Here is a tiny trained network, its code and every weight. The questions are about switching its units off for an input and a target symbol, where a switched-off unit gives its printed mean instead of its output.

import numpy as np


def w(rows, s, z=0):
    codes = np.array(rows[::2]) - 128.0
    scale = np.full(codes.shape[1], s)
    scale[-1] = z or s
    return codes * scale


def f(y):
    return y / 2 * (1 + np.tanh(0.7978845608 * (y + 0.044715 * y**3)))


def softmax(a):
    e = np.exp(a - a.max(-1, keepdims=True))
    return e / e.sum(-1, keepdims=True)


def log_softmax(a):
    a = a - a.max(-1, keepdims=True)
    return a - np.log(np.exp(a).sum(-1, keepdims=True))


def net(x, mask):
    ids = ['ΓΔΛΞαβμστψω'.index(c) for c in x.split()]
    T = len(ids)
    res = E[ids] + P[:T]
    u = 0
    for l in range(2):
        q, k, v = (res @ M[l].T for M in (Q, K, V))
        z = softmax(np.where(np.tri(T) > 0, q @ k.T / 3**0.5, -1e9)) @ v
        res = res + np.where(mask[u], z, O[l][:, -1]) @ O[l][:, :-1]
        u += 1
        y = f(res @ A[l][:, :-1].T + A[l][:, -1])
        res = res + np.where(mask[u : u + 12], y, B[l][:, -1]) @ B[l][:, :-1]
        u += 12
    return log_softmax(res[-1] @ U[:, :-1].T + U[:, -1])


Q, K, V, O, A, B = {}, {}, {}, {}, {}, {}
E = w([
[124,114,109,131,231,92,111,121,135,191,110],'Γ',
[145,112,198,182,95,173,169,111,172,115,135],'Δ',
[120,122,170,194,72,179,127,164,140,143,143],'Λ',
[153,145,146,90,132,97,153,94,120,165,5],'Ξ',
[72,200,54,102,110,138,144,197,160,172,93],'α',
[102,133,145,174,109,121,63,179,106,178,137],'β',
[118,142,180,111,163,80,67,101,145,186,126],'μ',
[100,75,196,83,107,133,90,137,133,88,28],'σ',
[120,110,182,60,242,110,114,96,154,146,159],'τ',
[58,179,82,140,69,62,206,109,207,81,129],'ψ',
[58,71,93,98,170,94,99,127,52,66,169],'ω',
],0.015)
P = w([
[153,114,93,221,115,198,109,104,146,110,98],'0',
[160,138,84,130,110,167,65,83,175,151,140],'1',
[156,97,83,106,99,167,124,112,155,178,142],'2',
[119,204,107,119,202,178,122,94,111,139,104],'3',
[96,128,128,144,148,147,179,147,137,155,123],'4',
[203,113,103,88,108,121,79,131,158,116,134],'5',
[149,84,124,113,93,109,161,173,158,138,154],'6',
[106,219,177,127,156,162,164,140,81,103,118],'7',
[106,139,176,119,115,121,208,179,109,125,144],'8',
[253,110,112,52,88,76,132,143,115,108,157],'9',
[176,102,161,64,73,78,186,185,120,123,174],'10',
[123,191,200,132,112,72,98,164,37,67,111],'11',
[148,135,178,48,154,57,175,186,66,121,141],'12',
],0.012)
Q[0] = w([
[164,184,70,149,136,218,8,19,155,86,143],'0.h0',
[190,96,81,23,46,93,128,182,243,149,80],'0.h0',
[229,7,58,110,81,107,83,95,150,160,225],'0.h0',
],0.019)
K[0] = w([
[134,200,90,162,159,180,26,61,156,43,116],'0.h0',
[2,177,227,103,142,83,165,143,71,97,141],'0.h0',
[45,182,150,221,196,204,150,90,99,155,61],'0.h0',
],0.021)
V[0] = w([
[138,143,222,61,120,230,129,142,255,64,134],'0.h0',
[120,120,131,143,62,194,90,207,143,196,65],'0.h0',
[84,91,200,109,102,69,7,59,136,107,148],'0.h0',
],0.0098)
O[0] = w([
[2,112,202,177,118,105,3,125,86,118,90,253],'0.h0',
[187,159,115,120,160,141,83,154,174,56,103,115],'0.h0',
[217,22,82,94,77,80,166,164,222,143,176,58],'0.h0',
],0.0085,0.0036)
A[0] = w([
[106,96,113,151,104,132,110,99,129,205,57,94],'0.n0',
[55,112,106,104,109,136,123,124,121,68,109,92],'0.n1',
[79,74,60,73,94,111,165,132,140,63,89,5],'0.n2',
[221,157,217,168,200,168,129,123,106,173,234,130],'0.n3',
[140,81,175,175,167,141,102,94,102,213,166,113],'0.n4',
[129,170,120,67,174,46,103,156,144,170,110,229],'0.n5',
[90,134,117,151,144,128,116,199,156,124,212,139],'0.n6',
[128,140,112,50,157,87,126,119,128,32,164,153],'0.n7',
[172,137,159,117,124,130,141,151,150,143,2,17],'0.n8',
[167,175,158,203,155,116,111,128,127,213,250,76],'0.n9',
[90,95,41,165,145,159,107,112,93,67,229,59],'0.n10',
[144,150,167,201,175,60,97,106,158,122,188,133],'0.n11',
],0.0084,0.0023)
B[0] = w([
[100,122,137,128,80,196,203,137,157,66,133,177],'0.n0',
[131,130,60,66,63,127,147,152,140,137,160,250],'0.n1',
[27,193,163,112,168,127,70,116,82,130,74,192],'0.n2',
[139,183,2,243,125,103,148,192,62,151,110,185],'0.n3',
[31,71,157,154,87,155,190,157,145,157,192,178],'0.n4',
[127,129,141,202,68,154,134,167,111,86,107,255],'0.n5',
[192,44,127,104,124,129,152,77,105,53,53,169],'0.n6',
[95,89,126,156,104,124,152,124,82,122,128,176],'0.n7',
[131,132,71,81,53,199,167,142,109,89,125,164],'0.n8',
[166,167,113,119,80,182,218,100,132,205,185,158],'0.n9',
[133,149,60,45,166,152,153,131,163,158,131,129],'0.n10',
[175,97,150,88,146,164,149,143,147,93,140,194],'0.n11',
],0.0093,0.0048)
Q[1] = w([
[252,95,246,200,253,171,73,120,113,193,161],'1.h0',
[85,133,165,168,112,188,95,133,95,129,94],'1.h0',
[162,165,116,136,81,109,109,249,140,61,72],'1.h0',
],0.012)
K[1] = w([
[132,112,92,160,133,250,97,96,230,211,33],'1.h0',
[123,158,143,132,100,87,156,124,148,122,89],'1.h0',
[181,162,216,93,81,100,137,203,58,149,118],'1.h0',
],0.013)
V[1] = w([
[178,207,235,210,56,101,131,210,227,208,68],'1.h0',
[180,149,203,21,78,212,142,219,83,213,29],'1.h0',
[148,47,142,136,177,168,108,254,10,161,168],'1.h0',
],0.0081)
O[1] = w([
[131,53,5,135,134,113,34,135,107,229,69,114],'1.h0',
[249,174,135,147,113,198,28,118,198,148,89,99],'1.h0',
[81,104,30,83,161,234,133,84,254,127,153,4],'1.h0',
],0.0058,0.012)
A[1] = w([
[134,184,49,116,95,149,167,129,68,162,118,107],'1.n0',
[129,108,136,179,151,165,156,74,73,235,122,110],'1.n1',
[216,39,115,147,126,58,147,161,227,147,179,95],'1.n2',
[104,56,201,179,161,144,61,122,123,141,172,108],'1.n3',
[200,75,96,154,134,73,167,109,137,228,177,32],'1.n4',
[133,149,62,127,135,106,71,168,123,123,136,69],'1.n5',
[102,125,129,146,121,111,154,135,133,126,222,113],'1.n6',
[118,157,119,100,110,122,88,107,70,53,103,157],'1.n7',
[87,76,190,115,128,129,112,141,134,66,160,57],'1.n8',
[180,69,113,200,136,129,111,141,178,148,153,254],'1.n9',
[153,5,170,174,128,92,104,120,179,160,176,123],'1.n10',
[118,145,165,158,144,115,121,109,74,117,170,24],'1.n11',
],0.011,0.003)
B[1] = w([
[138,128,87,169,121,41,95,87,172,108,136,202],'1.n0',
[133,134,132,115,210,143,90,99,102,108,213,173],'1.n1',
[105,97,66,151,157,108,82,10,26,118,84,180],'1.n2',
[110,104,111,146,113,152,121,56,178,83,109,169],'1.n3',
[54,83,165,189,143,182,164,190,225,131,94,168],'1.n4',
[117,179,109,62,189,183,142,139,90,135,99,158],'1.n5',
[177,110,160,93,148,175,120,155,106,170,91,198],'1.n6',
[110,99,189,134,188,105,172,136,144,170,112,251],'1.n7',
[145,177,48,150,106,120,129,106,150,152,148,210],'1.n8',
[164,112,163,80,48,61,127,221,127,143,191,189],'1.n9',
[129,252,198,96,153,85,198,120,139,107,129,163],'1.n10',
[137,87,93,96,105,164,114,121,125,107,126,230],'1.n11',
],0.013,0.016)
U = w([
[116,116,128,204,129,148,109,167,185,134,194,83],'Γ',
[4,103,98,164,31,217,110,111,187,63,106,61],'Δ',
[98,37,222,90,120,212,46,217,184,50,77,253],'Λ',
[171,162,159,178,97,144,110,205,91,174,186,32],'Ξ',
[108,229,126,214,158,186,102,127,90,168,77,21],'α',
[145,109,21,137,82,163,128,128,95,141,69,82],'β',
[41,100,173,182,79,91,172,185,67,159,111,234],'μ',
[138,159,126,120,101,119,85,118,131,44,128,41],'σ',
[107,182,136,101,118,178,189,149,157,110,197,99],'τ',
[93,112,147,199,93,223,75,113,35,120,183,221],'ψ',
[206,75,158,223,123,192,150,94,149,163,79,60],'ω',
],0.004,0.0029)

Each question gives the input, a string of symbols that net reads in full, and the target symbol t.
The units are the heads (3 rows each of Q, K, V and O) and the neurons (one row each of A and B). Each row of codes is followed by its name. A weight is (code - 128) times the scale printed after its matrix; where a second scale follows, it is the last column's (O, A, B and U).
mask holds one flag per unit, layer by layer, with each layer's heads first. A switched-off unit (its flag False) gives its mean, the last column of its rows in O or B, instead of its output. The means were averaged over made-up inputs and are rounded, as every weight is.
A unit's drop is (log p(t) with every unit on - log p(t) with that unit switched off) / (log p(t) with every unit on - log p(t) with every unit switched off).
The circuit of an input: a set's keep is (log p(t) with only the set's units on - log p(t) with every unit switched off) / (log p(t) with every unit on - log p(t) with every unit switched off). Starting from the 12 units with the biggest drops (on a tie, the unit counted first), units are removed one at a time, each time the one whose removal leaves the highest keep (on an exact tie, the one counted first), for as long as the keep stays at least 0.8.
units of the circuit, in order: the units of the circuit, biggest drop first
top k neurons: the k neurons with the biggest drops, biggest first
k most important neurons of layer l: the k neurons of layer l with the biggest drops, biggest first
input Γ ψ σ ψ ψ ψ σ ψ Λ Γ Λ, target Λ: units of the circuit, in order : [0.h0; 1.h0; 1.n8]
input ψ Δ μ σ, target Λ: units of the circuit, in order : [1.h0; 1.n8; 0.h0]
input ψ ψ μ σ μ ψ, target μ: units of the circuit, in order : [1.h0; 1.n7; 0.n2]
input μ Λ ψ ψ τ ω ω ψ ψ, target τ: units of the circuit, in order : [0.h0; 1.h0]
input Δ Γ Γ Λ β Λ μ, target β: units of the circuit, in order : [0.h0; 1.n2; 1.h0]
input α ψ Λ ψ μ Ξ ψ Δ β α Γ, target β: units of the circuit, in order : [0.h0; 1.h0; 1.n2]
input ψ τ μ ψ σ β Δ μ, target β: units of the circuit, in order : [0.h0; 1.h0; 1.n2]
input σ ψ τ, target σ: most important neuron of layer 1 : [1.n10]
input ω Γ ψ Ξ, target μ: units of the circuit, in order : [0.n10; 1.n7; 1.h0; 0.n8]
input ψ σ σ μ μ σ ψ Λ β μ Λ, target β: units of the circuit, in order : [0.h0; 1.n2; 1.h0]
input σ μ ψ σ, target μ: units of the circuit, in order : [1.h0; 1.n7; 0.n8]
input ψ α μ μ α, target β: 2 most important neurons of layer 0 : [0.n5; 0.n6]
input ψ ψ Λ Λ Γ, target Λ: units of the circuit, in order : [0.h0; 1.h0; 1.n8]
input Ξ Λ Λ α ψ α Γ μ ψ Γ, target μ: top neuron : [1.n9]
input Λ Δ ψ ω Δ Λ Λ Γ ψ Λ, target Γ: 3 most important neurons of layer 1 : [1.n4; 1.n0; 1.n1]
input ψ σ ψ σ β ω, target τ: top 2 neurons : [1.n8; 0.n10]
input σ Δ α, target Λ: units of the circuit, in order : [0.h0; 1.n8]
input σ ψ μ ψ σ ω σ, target τ: top 3 neurons : [0.n8; 0.n1; 1.n8]
input ψ μ β ω Ξ, target τ: top 2 neurons : [0.n8; 0.n7]
input μ Δ Λ Ξ μ ψ, target μ: most important neuron of layer 0 : [0.n2]
input ψ α α Λ ψ Ξ, target μ: top 2 neurons : [1.n7; 0.n8]
input μ ψ τ, target μ: top 2 neurons : [1.n9; 1.n2]
input μ μ μ Λ ψ ω ψ Δ, target ω: top 2 neurons : [1.n6; 0.n3]
input ψ ψ Λ ψ ψ μ σ ω σ μ, target ω: top 2 neurons : [1.n6; 0.n9]
input μ ψ ψ β ω τ ψ Δ σ Λ, target Δ: top 2 neurons : [1.n3; 1.n8]
input ψ ψ μ μ Ξ ψ Λ, target Ξ: top 2 neurons : [1.n9; 0.n1]
input β μ σ, target Λ: top neuron : [0.n2]
input σ ψ ψ β μ μ μ α Ξ, target β: top 2 neurons : [0.n8; 1.n7]
input ψ ψ ψ ω ψ Γ, target ω: 2 most important neurons of layer 1 : [1.n6; 1.n2]
